Small tables with named rows and columns. After each table, cells are looked up by row and column.

supil:
,daro,zumimu,direno
rofo,7.6,-5.2,6.3
kozatov,4.0,-5.9,-5.2
noguba,-5.6,5.9,7.4
pubido,5.7,1.8,-7.7
fatov,2.4,-7.0,7.2
dav,-2.8,8.4,7.5
zitepid,-7.4,2.3,6.6
leb,0.4,10.0,7.1
rubozuz,2.6,-7.8,5.8
gogoto,-3.6,-1.9,9.6
nosave,7.0,8.0,7.0

daro of pubido = 5.7
zumimu of pubido = 1.8
zumimu of rofo = -5.2
daro of kozatov = 4.0
direno of pubido = -7.7
direno of rofo = 6.3
direno of zitepid = 6.6
direno of kozatov = -5.2
direno of leb = 7.1
direno of rubozuz = 5.8
direno of noguba = 7.4

Table donok
,moseg,digubep,vaba,bipin,sas,zokiki,das,geki
defotut,66,26,66,54,42,44,54,30
rezarip,45,55,42,43,52,72,63,38
kununin,47,46,48,49,48,48,49,47
mez,46,50,40,54,43,67,51,52
nas,54,31,59,48,49,55,64,26
lavugo,40,52,44,45,52,75,63,38
vosubi,48,45,48,48,48,48,49,49
dode,52,44,48,49,45,50,49,51
gav,52,31,60,48,47,56,67,23
raza,51,33,56,49,48,50,52,39
rumara,65,42,49,65,32,50,52,50
kom,43,52,45,49,49,73,64,40
pav,55,19,64,55,57,37,37,53

What is the bipin of raza in donok?
49
What is the digubep of raza in donok?
33
What is the bipin of defotut in donok?
54
What is the das of kununin in donok?
49
What is the das of dode in donok?
49
What is the digubep of kununin in donok?
46
What is the sas of vosubi in donok?
48
What is the geki of defotut in donok?
30
What is the zokiki of defotut in donok?
44
What is the moseg of kununin in donok?
47
What is the geki of vosubi in donok?
49
What is the digubep of lavugo in donok?
52
What is the das of kom in donok?
64
What is the das of gav in donok?
67
What is the moseg of dode in donok?
52
What is the sas of nas in donok?
49
Row with the largest geki: pav

Table tiv
|  | gogape | rek | nekod | vil | sus | bedu | nug |
|---|---|---|---|---|---|---|---|
| samuzu | 92 | 67 | 63 | 75 | 200 | 162 | 19 |
| naku | 40 | 140 | 72 | 95 | 94 | 146 | 14 |
| burul | 34 | 146 | 81 | 95 | 61 | 122 | 27 |
| bidegi | 103 | 51 | 94 | 60 | 104 | 111 | 95 |
| pil | 30 | 108 | 112 | 41 | 25 | 54 | 113 |
| rok | 116 | 39 | 95 | 49 | 114 | 110 | 136 |
| sonub | 89 | 77 | 92 | 74 | 78 | 82 | 96 |
| muro | 91 | 84 | 80 | 80 | 81 | 87 | 77 |

What is the sus of naku in tiv?
94
What is the bedu of bidegi in tiv?
111
What is the vil of bidegi in tiv?
60
What is the bedu of rok in tiv?
110
What is the bedu of samuzu in tiv?
162
What is the nug of pil in tiv?
113
What is the vil of pil in tiv?
41
What is the bedu of muro in tiv?
87
What is the nug of samuzu in tiv?
19
What is the nug of sonub in tiv?
96
What is the nug of bidegi in tiv?
95
What is the nekod of muro in tiv?
80

Table geb
	basusi	kuz	fuze
lalokip	2.59	2.60	3.69
dil	3.98	7.69	4.79
vuda	3.78	2.04	8.69
vek	3.54	5.25	5.03
lokosab	3.09	9.90	4.75
fab	4.23	2.04	2.18
zol	4.20	4.67	4.89
nateba	3.99	1.74	4.67

dil, kuz: 7.69
vuda, basusi: 3.78
fab, fuze: 2.18
dil, fuze: 4.79
lalokip, kuz: 2.60
vek, kuz: 5.25
fab, kuz: 2.04

Table fako
|  | dirilun | sorus | loze | papef | lalipam | dad |
|---|---|---|---|---|---|---|
| berazu | 170 | 156 | 78 | 144 | 157 | 188 |
| lis | 172 | 118 | 57 | 63 | 148 | 141 |
| nefin | 130 | 164 | 171 | 166 | 160 | 171 |
| gon | 157 | 148 | 109 | 76 | 211 | 172 |
| nononim | 197 | 160 | 208 | 100 | 209 | 192 |
| faneta | 96 | 68 | 134 | 209 | 79 | 33 |
| non | 169 | 72 | 195 | 140 | 173 | 140 |

What is the sorus of non in fako?
72
What is the sorus of nefin in fako?
164
What is the dad of nononim in fako?
192
What is the lalipam of lis in fako?
148
What is the dirilun of nononim in fako?
197
What is the dad of gon in fako?
172
What is the papef of lis in fako?
63
What is the lalipam of nefin in fako?
160
What is the sorus of lis in fako?
118
What is the papef of nononim in fako?
100
What is the loze of faneta in fako?
134
What is the papef of non in fako?
140
What is the dirilun of gon in fako?
157
What is the loze of nefin in fako?
171
What is the lalipam of nononim in fako?
209
What is the loze of berazu in fako?
78

mif:
         tepezo  safanud  dudebo  gesa  tofogu  kul
nugile       29      112      82    34      31   48
nuf          39      136     136   224     116  170
geneno       23      153     179   246     109  159
vukivub      49      129     152   183     118  122
fodu         29      101      90    38      29   44
sagig        34      127      87    88      31  126
vib         135       59      74    76     118   88
nananu        9      149     119   200      52  205
fegof       142       69      26    46     155   84
vaz         122       71      84    71     165   78
gir         114       40     121   128     115   70

kul of vukivub: 122
tofogu of geneno: 109
gesa of fodu: 38
gesa of nananu: 200
gesa of geneno: 246
tofogu of fodu: 29
tepezo of nananu: 9
tofogu of nugile: 31
tofogu of sagig: 31
tepezo of nugile: 29
tepezo of nuf: 39
kul of fegof: 84
safanud of fegof: 69
tepezo of gir: 114
dudebo of nuf: 136

Table nupeb
columns: fod, nalir, pafato
zilisi: [12, 46, 35]
puv: [73, 19, 51]
fazis: [59, 62, 52]
mas: [93, 48, 44]

zilisi, fod => 12
puv, pafato => 51
fazis, nalir => 62
fazis, pafato => 52
fazis, fod => 59
zilisi, pafato => 35
mas, pafato => 44
mas, fod => 93
mas, nalir => 48
puv, nalir => 19

vofanam
|  | mek | mirel | kezef | lififed | seveku | gubi | sobikab |
|---|---|---|---|---|---|---|---|
| kek | 6.3 | 7.6 | 5.8 | 8.2 | 4.3 | 5.6 | 6.4 |
| maf | 5.4 | 4.7 | 5.7 | 6.9 | 7.6 | 8.1 | 7.4 |
| gib | 7.5 | 6.7 | 6.9 | 5.0 | 8.5 | 7.9 | 7.3 |
| rik | 8.9 | 7.5 | 8.3 | 6.2 | 6.8 | 6.3 | 7.6 |
| vedeves | 6.6 | 6.7 | 6.7 | 7.2 | 6.4 | 6.9 | 7.1 |
| rasu | 6.0 | 6.3 | 4.6 | 7.0 | 6.3 | 7.4 | 5.7 |
| runibor | 7.5 | 6.7 | 6.9 | 5.0 | 8.6 | 7.9 | 7.4 |
| nukar | 8.6 | 7.3 | 8.0 | 6.2 | 6.8 | 6.5 | 7.4 |
| beg | 6.7 | 7.2 | 6.3 | 7.1 | 5.8 | 6.5 | 6.8 |
| bub | 7.7 | 8.9 | 7.6 | 7.5 | 5.1 | 5.8 | 6.9 |
| mupab | 5.9 | 6.2 | 4.5 | 7.0 | 6.2 | 7.5 | 5.7 |
| gisaba | 8.8 | 7.5 | 8.2 | 6.2 | 6.8 | 6.4 | 7.6 |
| nuda | 3.9 | 1.6 | 4.4 | 6.4 | 9.4 | 9.7 | 7.8 |

What is the kezef of rasu in vofanam?
4.6
What is the mirel of beg in vofanam?
7.2
What is the mirel of nukar in vofanam?
7.3
What is the seveku of runibor in vofanam?
8.6
What is the seveku of gib in vofanam?
8.5
What is the seveku of nukar in vofanam?
6.8
What is the kezef of gib in vofanam?
6.9
What is the mirel of rik in vofanam?
7.5
What is the mek of rasu in vofanam?
6.0

